Below is a small trained network, with its code and all its weights. Each question gives an input and a target symbol and asks what happens when units are switched off, that is, made to give their printed mean instead of their output.

import numpy as np


def w(rows, s, z=0):
    codes = np.array(rows[::2]) - 128.0
    scale = np.full(codes.shape[1], s)
    scale[-1] = z or s
    return codes * scale


def f(y):
    return np.maximum(y, 0)


def softmax(a):
    e = np.exp(a - a.max(-1, keepdims=True))
    return e / e.sum(-1, keepdims=True)


def log_softmax(a):
    a = a - a.max(-1, keepdims=True)
    return a - np.log(np.exp(a).sum(-1, keepdims=True))


def net(x, mask):
    ids = ['αβγδζημσ'.index(c) for c in x.split()]
    T = len(ids)
    res = E[ids] + P[:T]
    u = 0
    for l in range(2):
        r = res
        for j in range(3):
            rows = slice(3 * j, 3 * j + 3)
            q, k, v = (r @ M[l][rows].T for M in (Q, K, V))
            z = softmax(np.where(np.tri(T) > 0, q @ k.T / 3**0.5, -1e9)) @ v
            o = O[l][rows]
            res = res + np.where(mask[u + j], z, o[:, -1]) @ o[:, :-1]
        u += 3
        y = f(res @ A[l][:, :-1].T + A[l][:, -1])
        res = res + np.where(mask[u : u + 8], y, B[l][:, -1]) @ B[l][:, :-1]
        u += 8
    return log_softmax(res[-1] @ U[:, :-1].T + U[:, -1])


Q, K, V, O, A, B = {}, {}, {}, {}, {}, {}
E = w([
[182,111,128,116],'α',
[3,157,164,79],'β',
[54,65,55,221],'γ',
[63,66,186,103],'δ',
[96,180,14,189],'ζ',
[149,129,181,18],'η',
[166,13,94,127],'μ',
[127,232,71,107],'σ',
],0.016)
P = w([
[8,90,121,113],'0',
[75,147,216,195],'1',
[54,106,115,100],'2',
[109,150,197,174],'3',
[85,109,97,81],'4',
[137,154,181,160],'5',
[116,109,79,68],'6',
[162,158,168,153],'7',
[148,114,63,60],'8',
[184,162,152,145],'9',
[172,121,46,54],'10',
[207,165,138,138],'11',
[196,127,25,42],'12',
[229,169,123,132],'13',
],0.014)
Q[0] = w([
[142,144,122,149],'L0H1',
[152,131,133,126],'L0H1',
[127,147,116,118],'L0H1',
[101,86,109,138],'L0H2',
[170,123,101,112],'L0H2',
[128,172,126,173],'L0H2',
[149,161,198,27],'L0H3',
[56,200,129,107],'L0H3',
[143,252,73,143],'L0H3',
],0.015)
K[0] = w([
[117,140,91,122],'L0H1',
[159,115,124,122],'L0H1',
[114,160,131,85],'L0H1',
[81,61,114,158],'L0H2',
[149,123,93,121],'L0H2',
[131,182,114,230],'L0H2',
[140,156,205,12],'L0H3',
[40,228,148,119],'L0H3',
[120,253,70,118],'L0H3',
],0.012)
V[0] = w([
[127,93,66,2],'L0H1',
[209,99,177,186],'L0H1',
[139,108,51,92],'L0H1',
[165,61,254,141],'L0H2',
[167,132,82,104],'L0H2',
[97,177,200,125],'L0H2',
[209,199,65,45],'L0H3',
[33,137,218,110],'L0H3',
[231,112,111,162],'L0H3',
],0.0069)
O[0] = w([
[118,154,28,212,220],'L0H1',
[199,78,232,48,1],'L0H1',
[123,71,2,212,135],'L0H1',
[94,68,138,135,92],'L0H2',
[159,215,141,156,116],'L0H2',
[159,49,116,154,120],'L0H2',
[29,40,230,167,125],'L0H3',
[173,198,67,173,175],'L0H3',
[43,149,186,124,40],'L0H3',
],0.0044,0.0033)
A[0] = w([
[99,156,228,171,28],'L0N1',
[80,173,87,138,127],'L0N2',
[19,151,192,178,30],'L0N3',
[162,187,6,137,35],'L0N4',
[123,126,112,63,251],'L0N5',
[101,130,179,241,90],'L0N6',
[10,89,176,150,214],'L0N7',
[60,117,181,110,255],'L0N8',
],0.014,0.0048)
B[0] = w([
[155,173,190,108,138],'L0N1',
[190,85,102,141,209],'L0N2',
[29,193,9,167,139],'L0N3',
[97,106,177,91,254],'L0N4',
[124,162,80,136,221],'L0N5',
[176,139,89,163,151],'L0N6',
[88,92,177,164,162],'L0N7',
[72,100,124,148,166],'L0N8',
],0.016,0.0098)
Q[1] = w([
[160,113,105,141],'L1H1',
[130,117,183,146],'L1H1',
[176,139,148,102],'L1H1',
[67,163,120,76],'L1H2',
[50,140,112,232],'L1H2',
[113,223,86,115],'L1H2',
[92,190,181,73],'L1H3',
[153,11,44,132],'L1H3',
[185,133,91,146],'L1H3',
],0.012)
K[1] = w([
[158,136,108,116],'L1H1',
[128,139,168,153],'L1H1',
[184,128,161,135],'L1H1',
[116,184,131,111],'L1H2',
[23,82,110,130],'L1H2',
[125,161,133,103],'L1H2',
[184,127,214,172],'L1H3',
[111,129,83,7],'L1H3',
[146,171,120,128],'L1H3',
],0.016)
V[1] = w([
[129,181,88,142],'L1H1',
[131,186,187,161],'L1H1',
[182,32,104,225],'L1H1',
[151,164,115,164],'L1H2',
[126,74,178,229],'L1H2',
[152,160,167,125],'L1H2',
[126,153,184,171],'L1H3',
[3,124,185,94],'L1H3',
[104,91,205,137],'L1H3',
],0.0072)
O[1] = w([
[126,183,124,127,114],'L1H1',
[185,146,123,3,1],'L1H1',
[82,57,145,104,195],'L1H1',
[108,86,114,104,84],'L1H2',
[172,160,89,87,148],'L1H2',
[66,103,58,128,44],'L1H2',
[168,101,141,230,11],'L1H3',
[96,145,120,63,187],'L1H3',
[132,94,105,182,86],'L1H3',
],0.0056,0.0064)
A[1] = w([
[160,147,71,191,36],'L1N1',
[172,89,130,150,188],'L1N2',
[189,43,69,101,5],'L1N3',
[90,148,185,223,59],'L1N4',
[130,143,55,135,61],'L1N5',
[153,177,70,143,112],'L1N6',
[162,120,175,169,3],'L1N7',
[142,148,252,105,6],'L1N8',
],0.016,0.0074)
B[1] = w([
[116,96,97,246,186],'L1N1',
[63,121,156,176,244],'L1N2',
[166,203,117,112,254],'L1N3',
[127,198,134,90,219],'L1N4',
[168,120,98,53,232],'L1N5',
[190,94,125,49,216],'L1N6',
[130,117,231,189,141],'L1N7',
[187,76,85,79,169],'L1N8',
],0.014,0.0042)
U = w([
[7,8,147,118,226],'α',
[95,156,49,106,145],'β',
[212,112,134,59,101],'γ',
[169,51,80,165,84],'δ',
[104,193,148,139,103],'ζ',
[96,128,89,205,49],'η',
[173,102,154,157,255],'μ',
[192,194,79,170,17],'σ',
],0.012,0.0042)

Each question gives the input, a string of symbols that net reads in full, and the target symbol t.
The units are the heads (3 rows each of Q, K, V and O) and the neurons (one row each of A and B). Each row of codes is followed by its name. A weight is (code - 128) times the scale printed after its matrix; where a second scale follows, it is the last column's (O, A, B and U).
mask holds one flag per unit, layer by layer, with each layer's heads first. A switched-off unit (its flag False) gives its mean, the last column of its rows in O or B, instead of its output. The means were averaged over made-up inputs and are rounded, as every weight is.
A unit's drop is (log p(t) with every unit on - log p(t) with that unit switched off) / (log p(t) with every unit on - log p(t) with every unit switched off).
The circuit of an input: a set's keep is (log p(t) with only the set's units on - log p(t) with every unit switched off) / (log p(t) with every unit on - log p(t) with every unit switched off). Starting from the 12 units with the biggest drops (on a tie, the unit counted first), units are removed one at a time, each time the one whose removal leaves the highest keep (on an exact tie, the one counted first), for as long as the keep stays at least 0.8.
circuit, biggest first: the units of the circuit, biggest drop first
k most important neurons: the k neurons with the biggest drops, biggest first
k most important neurons of layer l: the k neurons of layer l with the biggest drops, biggest first
which heads matter: for each layer, one digit per head in row order, 1 if its drop is at least 0.15 and else 0, layers parted by /
input ζ α α α μ α α η ζ η μ β γ, target α: 2 most important neurons of layer 0 => L0N4; L0N7
input σ α δ α δ σ α μ η σ α η γ, target α: which heads matter => 001 / 000
input μ η α σ α α α η η ζ, target δ: circuit, biggest first => L1N1; L1N6
input α β η α η, target β: 4 most important neurons => L0N4; L0N5; L0N8; L0N2
input α β ζ, target α: circuit, biggest first => L0N4
input β β ζ α β α γ β β μ, target α: circuit, biggest first => L0H3; L0N2
input δ δ γ α α α μ μ σ α δ, target γ: circuit, biggest first => L0H3; L0N5; L1N6
input γ α η α α, target γ: which heads matter => 100 / 000
input γ δ σ α δ β ζ ζ, target δ: 3 most important neurons => L1N1; L0N2; L0N6
input α η δ η β β η α μ η ζ μ δ, target β: which heads matter => 000 / 010
input α ζ μ μ α α μ δ γ γ η, target α: which heads matter => 001 / 000
input δ α α σ, target σ: 3 most important neurons => L1N1; L0N3; L1N4
input η μ δ α ζ σ σ ζ ζ γ μ μ β, target α: circuit, biggest first => L0H3; L0N7
input δ η α μ δ γ α β α δ α μ ζ, target α: most important neuron of layer 0 => L0N4
input μ δ ζ μ α α α α α α μ, target γ: which heads matter => 011 / 000
input α δ β α η α α γ γ α μ α, target α: circuit, biggest first => L0H3; L1N3
input σ α α α β δ, target ζ: which heads matter => 010 / 001
input β ζ β σ α ζ μ ζ γ η σ α μ, target β: which heads matter => 000 / 110
input δ η σ μ α μ δ β α α δ, target γ: 4 most important neurons => L0N5; L0N7; L1N6; L1N5
input ζ γ δ ζ α η μ μ γ γ β μ σ, target α: circuit, biggest first => L0H3
input γ γ α β η β μ γ γ, target γ: 2 most important neurons => L0N2; L1N3
input γ ζ α η η ζ β α α β β, target γ: 3 most important neurons => L0N2; L0N7; L1N5
input η β δ μ α α ζ α α γ μ, target β: 2 most important neurons of layer 0 => L0N4; L0N2
